Here is a tiny trained network, its code and every weight. The questions are about switching its units off for an input and a class, where a switched-off unit gives its printed mean instead of its output.

import numpy as np


def w(rows, s, z=0):
    codes = np.array(rows[::2]) - 128.0
    scale = np.full(codes.shape[1], s)
    scale[-1] = z or s
    return codes * scale


def f(y):
    return y / 2 * (1 + np.tanh(0.7978845608 * (y + 0.044715 * y**3)))


def log_softmax(a):
    a = a - a.max(-1, keepdims=True)
    return a - np.log(np.exp(a).sum(-1, keepdims=True))


def net(x, mask):
    res = np.array(x, float).reshape(1, 7) / 4 @ E
    y = f(res @ A[0][:, :-1].T + A[0][:, -1])
    res = res + np.where(mask, y, B[0][:, -1]) @ B[0][:, :-1]
    return log_softmax(res[-1] @ U[:, :-1].T + U[:, -1])


A, B = {}, {}
E = w([
[99,73,193,93,195,107,154,91],'x0',
[78,150,129,96,155,124,89,146],'x1',
[196,148,187,145,156,134,103,153],'x2',
[151,206,97,186,108,6,89,74],'x3',
[184,61,89,144,107,112,168,94],'x4',
[91,147,91,169,153,162,175,35],'x5',
[118,121,106,171,84,62,132,98],'x6',
],0.012)
A[0] = w([
[137,76,2,187,101,66,215,60,193],'n1',
[158,183,121,134,179,120,54,138,208],'n2',
[129,62,157,54,121,47,50,186,194],'n3',
[96,86,234,103,85,117,10,170,163],'n4',
[79,235,146,104,168,95,123,35,123],'n5',
[135,208,188,153,82,80,138,61,167],'n6',
[205,147,182,196,67,138,49,195,188],'n7',
[92,101,134,92,184,224,168,94,194],'n8',
[118,147,54,128,147,107,121,12,245],'n9',
[106,95,128,79,142,233,159,87,206],'n10',
[155,192,117,120,121,177,131,102,118],'n11',
[76,148,158,105,195,56,11,138,224],'n12',
[189,134,157,82,111,189,83,139,254],'n13',
[49,126,186,23,146,40,74,136,223],'n14',
[103,122,171,93,185,248,188,186,190],'n15',
],0.0088,0.0039)
B[0] = w([
[96,98,11,202,2,94,145,1,251],'n1',
[171,171,169,151,136,162,101,137,192],'n2',
[154,169,52,61,170,94,156,166,226],'n3',
[179,154,127,60,205,49,154,211,220],'n4',
[40,186,147,221,180,153,73,82,198],'n5',
[109,114,150,153,94,143,82,140,201],'n6',
[195,202,83,81,55,183,107,216,225],'n7',
[11,69,209,165,140,190,240,139,204],'n8',
[65,12,90,205,167,174,85,16,217],'n9',
[46,79,183,83,130,160,219,103,201],'n10',
[128,108,135,145,114,152,119,97,144],'n11',
[119,206,169,91,192,83,62,86,226],'n12',
[197,126,143,123,143,157,198,170,198],'n13',
[41,138,78,80,189,62,124,116,228],'n14',
[130,52,222,27,183,175,211,163,238],'n15',
],0.0076,0.014)
U = w([
[154,175,101,48,188,44,96,160,7],'0',
[231,178,111,134,61,199,108,213,167],'1',
[106,172,154,164,172,158,32,94,112],'2',
[125,92,1,169,49,120,156,65,178],'3',
[107,100,185,98,144,205,203,148,125],'4',
],0.011,0.0015)

Each question gives the input, the list of numbers given to net, and the class t.
The units are the neurons (one row each of A and B). Each row of codes is followed by its name. A weight is (code - 128) times the scale printed after its matrix; where a second scale follows, it is the last column's (A, B and U).
mask holds one flag per neuron, in row order. A switched-off neuron (its flag False) gives its mean, the last column of its row in B, instead of its output. The means were averaged over made-up inputs and are rounded, as every weight is.
A unit's drop is (log p(t) with every unit on - log p(t) with that unit switched off) / (log p(t) with every unit on - log p(t) with every unit switched off).
The circuit of an input: a set's keep is (log p(t) with only the set's units on - log p(t) with every unit switched off) / (log p(t) with every unit on - log p(t) with every unit switched off). Starting from the 12 units with the biggest drops (on a tie, the unit counted first), units are removed one at a time, each time the one whose removal leaves the highest keep (on an exact tie, the one counted first), for as long as the keep stays at least 0.8.
units of the circuit, in order: the units of the circuit, biggest drop first
top k neurons: the k neurons with the biggest drops, biggest first
drop when u is switched off: that unit's drop, to one decimal
input [6,-4,2,-5,7,-8,5], class 0: units of the circuit, in order : n3; n8
input [6,-7,6,4,-4,-1,-3], class 0: top neuron : n9
input [1,2,-3,2,-5,3,6], class 2: top 2 neurons : n5; n12
input [1,4,8,-1,6,-5,-7], class 0: top 3 neurons : n4; n3; n1
input [1,-2,7,-4,-7,0,6], class 0: top 2 neurons : n4; n8
input [-4,-7,7,-5,7,1,3], class 3: top 4 neurons : n1; n4; n2; n15
input [-4,-8,-3,-7,0,-8,3], class 1: top 2 neurons : n7; n8
input [-7,-2,-2,1,7,-7,-1], class 1: top 3 neurons : n7; n9; n14
input [-2,3,3,-5,-8,-6,3], class 0: drop when n15 is switched off : 0.0
input [8,1,0,-2,7,2,3], class 3: drop when n1 is switched off : 0.5
input [0,-3,-5,-5,1,-8,3], class 0: drop when n8 is switched off : 0.2
